[-17   6   4  -2  58 -22 -35 -28  -3 -11 -13  -6  48  36 -57 -14  -6   9
  -8 -22  26  13   8  33 -26  26  -9   1  19  -7 -23 -11  -3   9  31   3]  K742
[  8  18  14  26  63 -31 -56 -11  16  10 -29 -16  37   9 -16  -5  -8  13
  -3  -6  -8  -7  16  -2 -12   5  -3 -11  10 -38  13 -40 -11   5  48  -7]  K553
[-17  33 -13  32   4  -1 -38 -29  42   3 -18 -17  16  -5 -18 -28  -3  12
  17  -5 -11  11  13  16 -13   9  -2 -13  -7  -8  -3 -17  16  -7  34  -2]  K907
[  4  -5 -18   2  51  39  -4 -40   7 -22  47   2  17  14  -7   8  19 -24
 -16  40  -1 -27  -7  37  17  27  17  11   3 -20 -25  -7   8 -11   0  -5]  K700
[ 38  24 -18  19  58 -15  -1 -25  10   6   6  -3  26  24 -15  -8 -12  13
  28  -9   4 -20  18  29   0   4 -15  -3  -7 -31  -9 -25 -10  15  34  21]  K909
[ 30 -49   6 -39  27 -13   6 -27  -6  15  37  12  -6  28  12  11  10 -28
  -8  29 -29  -9 -13  45  44  -2  13  37  11   5 -22 -45  21 -13   1   0]  K379
[-22 -13  -1  -5  -3   6 -37   9   1 -11  12 -22  18 -13  21 -24   5  -8
   1  24  30 -16  -8 -27  -9  20  -8  23  15 -13  -8  18  -5   3  -5  -3]  K553
[-17  -9   5  -8 -31  16  -8 -35  16  26  36   9  -5  18  -2  17  13 -25
  13 -14 -14   9   1  -1  47  -5   8   7   0  13  -4 -32  36 -17  -3  -8]  K379
[ 14  -6  -5 -13 -16  43   8 -14  14  14  28   1   3  -9  -8  48  11 -14
 -18  -6 -10 -16   0  37  27  15  15  13  -3   5 -24 -31  10 -10 -27  -9]  K131
[ 27  12  -7   2  52  34  31  13 -15 -18 -13 -31  13  -3  -6  21   7 -12
 -19  -8  30 -33  -9   0  10  11  12   5 -22  -4   4  -5   1   5 -23  -5]  K909
[ 22   5  -1   0  29  29  32 -17  -7  10  18  -8  11   7   6  39  15  -9
  12 -20   2 -44   9   7  40  20  -5  17 -21 -13  -4 -31   3 -10 -13 -13]  K909
[  6 -14  33  -5 -60  21   7  -7   3  -8  11  12   0 -35   3  10 -14   2
  -3 -37 -17   8   4  26   6   3   8 -15 -13  -1   5 -24   4 -16 -21 -13]  K465
[ 45  34  -6  27 114   1  44  11 -49 -11 -34 -17   5  31 -17  -1 -24  -5
 -15  -6   5 -11  -8  -1   9 -11  27   7  -6 -24  35  30 -32   1  18  52]  K803
[ 13  -4   2  14  51 -18 -46 -33  22  11 -17 -19  41  -4 -27 -13  -2  19
  25 -16  -9   1   8   0 -20  16 -12  -5  12   0  13 -20  -5  15  42  -8]  K465
[ 20   7  -8  41  -4 -34 -31 -20  15   3 -14 -17  18 -24  -9 -10  -7  33
  58 -14 -23  21  30  -3 -10   0  -7 -27 -12 -20   2 -20 -16   9  21   0]  K465
[  3 -18  22 -16 -10   3   0   0  11  30  16  14 -11  15  -5  41   0 -15
 -19   5 -20  -3  -6  11  33 -15   5  36  12   2 -14 -23  32 -18   0 -33]  K807
[-10  -9   9   1  38 -24 -38  16   1  19 -14 -14  21  21 -30 -17 -40  12
  13 -17  11  10   9 -19 -11  -3  -4   3   7  -7  15  14   0   7  36  24]  K131
[-11  -4 -12  -1  -9 -12 -36  12  -1   1  17 -22  21   1 -33  -1 -14  15
  28  10  29  10   8 -34   5  13  -3   7   3 -11  -3  14 -14  -2  -2  15]  K553
[ 17  14  16 -12  19  -8  17 -10  17  27   9  -9   7  27 -24  31   8 -15
 -15   3  -2 -13  -1  45  11  -1  13  12  -1  14 -38 -31  14  10   6  -5]  K909
[ 20 -19  -3 -11  49   7   0 -32  -5  19  33  16 -12  52 -10  16 -21 -27
   1   6  -5  18   4  17  68  10   4  36  29  -4  11 -23   1 -10  -5   9]  K379
[  7  -4  26 -14  27   1  18  11  -2   3 -16 -18   1  29 -14  25 -15 -16
 -18  18   9  -2  -8  10  26  -8  18  36  17  14 -16  17   4   6  -7   0]  K803
[ -9  11  -4  17  17  13 -57 -24   7 -13   0 -20  44   3 -31 -12  -9   7
  18 -13  28  -8  15  -1 -22  17  -6 -14  -5 -32 -23   0  -2   9  31 -10]  K700
[-29  30   8 -11 -32  -1 -12 -34  -6 -16  -3  -9   4  16 -46 -16 -15 -11
   5  -3  40  37  -3  38 -13  -7  13 -19  15   9 -30  47  -3   6  23   7]  K803
[ 12  25 -17  16  38  -6 -25 -26  26   5  -7 -22  55  20  -8  -8   8  11
  27   2  26 -32  20 -12 -16  13 -14 -12 -17 -15   5 -29  15  20  24  16]  K907
[-34 -10   9  -7 -25  30  -6 -12  -3  39  39  -5  -5   3  -6  23  12 -28
  -8  -7  23  -6 -11 -38  16  17  16   5 -15   0  17   6  19 -24  -2  -4]  K131
[  5  17  10   3  19 -19 -34  -9  23  -7 -14 -30  20  15 -26 -22 -16  11
  33  15  13  11   7 -13  -3  -2  -6  20  19   5 -11  -5  -8  13  21  23]  K618
[ -2 -32  32  19  23 -13 -10 -16   0 -21 -10  10  -6  -1  -6 -19 -15  -2
 -11  12 -42   3 -14 -15  15  -2   8  13  12 -42  22  22  24 -14  11 -11]  K700
[  5   8   3  25  60 -14 -27 -33  20  11 -39 -42  39  18 -30 -11 -33   0
  24 -33  21  -7  22   3  -3  25  -9 -10  -8 -12   8 -32  15  11  57 -40]  K909
[-27  16  20  -8 -55  -5   4  -8  -1  -5  13  -3  -5 -10 -18 -18 -17  -7
  11  -3  42  31   3   8 -14 -10  17 -32 -10  11  -6  40  -7 -11   7  16]  K465
[ 20  20 -17  12  23   5 -32   3  21 -17 -21 -20  27 -29 -13 -24   1  -5
 -24   3 -14 -11  -4  49 -65  10   4 -15  13 -25  -7 -18   2  17  12  10]  K742
[ 12   4 -16   8   8   4  10  -1  18   7  -2 -18  -4  -7  22  -9   7  -2
  13  15   5 -33   7 -12  -9  13  17 -11 -29   0  -3 -28  14   4  -8 -19]  K660
[-11 -18  10  10  27 -22 -16 -15  -1  14 -36  -4   8  18 -28   0 -44   9
   4 -45  -5  41  14  -1  15  -5 -10  -7  15  -4  32  -3  12  -3  46 -20]  K131
[ 31  12 -24  -4  27  10   2  -6  -7  19  54  12 -40  48   9 -21  -1 -17
   4   0  24  -2  -5  -4  17  12   3 -22 -17 -10  11 -53   0 -13   0  36]  K742
[  9  19 -16  11  25  -5 -47 -22  25  29  11 -20  18  11  -3 -29 -10  -9
  35   8  -4  19   5  -9   0   0   2  -2   7   1  16 -52   4   6  37  21]  K379
[ -3  15 -11  11  41 -21 -35 -21  14  13   3   8  22  30 -35   3 -12  12
  25 -15 -14  22  26  19   0  16 -24   6  34 -17   7 -38  -4   7  19   7]  K742
[-35  32  17  -4 -66   4  26 -29   1  17  13   7   5  22 -20  19 -15  -4
  10  -7  50  42   7  -5   6   9 -22 -19   4  16   0  52 -25  -4  24  -7]  K807
[ 16 -26 -16   7  48   4  23 -33 -11  -3  -4  17 -16  28  20 -14 -16  -2
  35  -7 -30   9  -2  -8  75  23  -6  25  15   1  31  -4  15 -11 -17 -15]  K907
[ 18 -19  25 -44  17  -7  17  -4 -21  20   3  26  -2  40 -36  39 -29  -1
  10 -14 -10  11  -6  19  52   7   5  27  30  29  -5  -3   5   1 -19 -22]  K807
[ -2  14  25  -7  26 -22  -5 -40  13  11 -49 -26  48  34 -21  -6 -31  -3
  17 -17  45  25  18   3  14   2 -12   0  14  12  -2  -5 -11  12  53  -9]  K379
[ -5  18  -2  16  33 -17 -26 -22  29   5  -9 -26  19  30 -20  -7  -7   2
  20  16  12  -6  23   9  -4  11  -4  -4  -1  -1 -28   4  -2  22  24  -1]  K660
[ 22  17  -1  26   5 -12  16 -21   2   0 -20 -18  32  -1 -22 -13 -15  36
  20 -37 -11 -30  13  16 -29  26 -18   5 -23  -7 -29   3 -13   8  28  12]  K807
[ 11   2  14 -24  13  23  35 -19  12  14  -2  -3  -1  21 -16  14 -24 -25
 -24 -10 -17  -2 -12  58  24  -7  27  19  13  28 -12 -22  25 -13  24 -12]  K803
[ 20  10 -29  28  22  18 -24 -22  10  10  49  23 -10  20  20 -10  -8   2
  43  33   0   5   6 -29  29  23 -10 -20   2 -42  21  11 -36   0   8  12]  K700
[-22  20 -29  11  15 -20 -72 -13  37  10  10  -9  43  10 -48 -14 -31  28
  48  14  21  16  28   4 -40  27  -8 -15  18  -8   2 -20  -8  22  30 -10]  K803
[ 47   9 -37 -15  49  24  30  12 -15  -2 -14 -21  18   8 -12  30  12  10
  -3 -23  15 -65   2  27  -8   3   9  -4 -23  10 -32  11 -10  12   2   4]  K803
[  2 -35 -11 -15   3  16 -17 -37   4  24  40  22 -17  10  22   6   0 -34
  22  -9 -46   7   1  13  58   1   6  18  22   0  23 -55  44 -19  -6 -26]  K379
[ 53   8 -35 -22 -18   9  51  -2 -22  32  22  -1  29  10   1  26   6   6
  36 -13  29 -21   0 -10   7  13   3 -29 -43  16  15 -19 -13   9  -9  25]  K907
[ 14   6  -9  -1  67 -48   0  -6   5   6 -40 -23  32  20 -16  -1  11  27
  -6  16  27  -5   2 -23 -15  -1 -26  21  26  -5   7   1 -23  14  47   2]  K553
[-21  20 -14  17  23  33 -54 -23  12  -4  34 -18  28  10  -6  -5  -3 -12
 -20  -5  46   1  19  30 -28  28  -7 -16  -9 -25 -11 -33 -14   2  25  12]  K131
[  0  10  -2 -14  -3  -8 -46 -33  12   9  41   8  11  29 -26  -7 -20   5
  26 -19 -10  25  22  43  -5   4 -33  -2  27   1  -1 -41 -17   4  44  23]  K618
[-12  23  -4  22   9   8 -53 -15  13   0 -22 -41  61  -4 -10 -32 -13   5
  31 -13  37   1   9 -20 -29  23 -10 -29 -24 -10  13   0  -5  13  39   6]  K907
[ 22 -10   6 -15  69  14  38 -21  -7  -2 -29   7  15  25  -1  18 -12 -13
 -29  -7  -9   9  -4  41  35   4  -2  44  35  15   4 -20  -5   8   5 -28]  K660
[ 15   3 -27  12  33  -1  11 -16  10   0  16 -10  11  31 -28  41  -1  -4
   7   7  13 -13  26   9  20  13   5  22  11  -2 -16  -8   1   7 -16  -5]  K618
[-12  18 -28  37  20  28  38   2 -33  -5   5 -25   8   4  -4   4 -12 -29
  19 -26  11 -27  13 -51  -8  19  15 -32 -22  -6  56  72  16  24 -32  21]  K660
[ -5   6   4  12   1 -25 -15  20  -7   1 -19   5  11  -7 -19 -37 -48  37
  44  -8  -7  22  -2 -24  -9  11   5   0  -6  -3   9  23 -17  -6  10   4]  K807
[ 38  -7 -23 -24  19   1  44  33 -25  12 -17  -7  -7   2  -5  -1 -25  14
   6 -31   8 -25 -11 -11  14   4  13  10  -2  22   2  10  -8  -1 -11  11]  K553
[ 41 -26 -45   4  -8  30 -31 -23   2   7  78  34 -19  11  54  41  47 -15
  25  15 -23 -28  10  20  47   0  -9 -28 -10 -33 -25 -33   7  19 -46  -4]  K131
[  2 -14   0  22  39  -5   9  -8   5 -30 -14 -13  19  20   8  22  13   9
   3  17  12 -38  20 -19  14  18  -6   3  -6 -24 -24  23   5  17 -21 -27]  K700
[ 19  12 -44  27  15  39  32   8 -22   2  73  39 -18  13  51 -38 -19 -10
  27  -8  10 -11 -11  -6  19  13  -1 -23 -28 -30  29  25 -26  -2 -14  45]  K909
[-30  30  -3  -3  -3  -3  -2 -11   4   3 -15   6   9  37 -23  14  -8  -8
  -7  -9  47  18  18  16   5   3  -5 -12  17  11 -13  47  -1  17  -7  -3]  K907
[ 18  29   5 -20 -20  52 -11   5  15  15  50   6  -2  -3 -14  29   2 -21
 -23  10 -11  -4  -5  57   7 -11  20   3  -3  -5 -34 -45  -7 -18   6  21]  K700
[ 25 -33 -20 -41  34  16   8 -12 -18  36  21  25  16  44  -2  15 -19 -17
  30 -14 -13   9 -23  16  48  -8  -8  19  42  35   8  32  -2  21  25  -6]  K803
[ 10  -4   3 -21   3  22 -34 -17  12  26  38   4   9  23  -3  42  12 -25
  -7  13  10 -10   3  14  17 -12 -13  21  24 -18  -1 -30  10   4  14  -8]  K803
[  8 -17 -11 -13  -5  19 -12   4 -33  -3  44  20  19   8  10   3   6  -5
   5  -5  27 -18 -13  -7 -10   6   5 -26 -22 -22  11  13 -14   4  -5   9]  K803
[ -5   6   8  13  25 -39 -45   7  19  25 -28 -20  44   9 -26  -1 -34  24
  33 -22  -4  13  25 -30  -3  -4 -16  -8  13 -13  30 -31  -1   6  52  -6]  K553
[ 41 -14 -15  14   1   1  39   3 -25  17  -8 -10 -21 -16  -9  24   8  13
   0 -36 -40  -8  -7  -8  16  -3  11   4 -25  -4  13 -14   7 -11 -12  17]  K131
[ -1  33  -2   7 -26  -9  14 -22 -13 -13 -13  -3  12  17 -44  14 -19   8
  10 -23  43   8  20  22 -12   5  -3 -18   0  -6 -34  51  -9  16  -3   0]  K807
[ 32  -2 -25  -8 -52  44  52 -18  -6  13  27  -1  20  -8   9  15   5   2
  19 -33  20 -11  -7  -6  10  11 -11 -14 -37  15   0  -3 -13   4  -1   4]  K660
[  4  16   5 -11   6   8  47 -22   1  30   0   1  10  23 -18  26 -15 -16
 -14 -12   3  10  -3  31  16  -5   6  20   9  26  -5  -7  15 -11  32 -15]  K807
[ -2  -2   2 -27  16  19  26 -36  -5   7  24   2  34  32 -24  30  13 -18
 -23   6  33  -6 -11  25   2  20   3  27  21  20  -9 -12   6  13  -1 -11]  K803
[ -7 -22 -25  -5  38   4 -51 -11 -23 -16  55  31  -5  16 -23 -18  14   8
 -28 -16  50   7  -2  19 -20   3   0  -5  -1 -28 -12  -8  -6 -12   1   6]  K465
[-12   0  23   6 -16 -20 -44 -27  13  10  14  -3  28  31 -41  -5 -29   7
  21 -17  15  40  19   5  -6  35 -32   1  21 -17  -1 -26 -17   9  18   8]  K742
[  7  23  19  38  10 -32   3  -2  11  11 -58 -24   6  10 -21  12 -24  29
  23  -4   3  32  24 -35  11  -5 -14   8   6 -23   0  12 -31   3  35 -14]  K700
[ 17 -31  -1 -12   4  22 -20 -13  10  -3  31  18 -19   6  12   7   5 -28
 -11   1 -51   1 -11  58  39   5   7   9  18 -11 -23 -32  24 -16 -14 -17]  K742
[  7  16 -20  28   0  10   6 -35  -3  19  31  12  15   3  -9  16   2   1
   9 -22   0 -44  24  14 -14  30  -2  13 -16 -38 -17 -12  10  -9   2  -8]  K807
[ 16 -31  13 -45  29  10   3  15 -16  24  41  15   9  31 -11  26  -3 -10
 -10 -23 -14 -13 -14  38  28  -5 -15  41  14  18 -18 -31   9   3   3   6]  K909
[ 10  -9  -5   4  -5  26   6  -9   6  10  11  -1   3 -29  11  12  13   4
   5 -14 -29 -34 -10 -27  25  19   1  17  -5 -19  23 -16   5 -29  -7 -10]  K553
[-20 -12   8 -14  28  10  23 -34  -7  14  15  11  -6  33 -13  23   0 -25
 -45  11  31  28  -7  25  29   9  -1  45  33   2  -4  12  -5 -16  16  -6]  K131
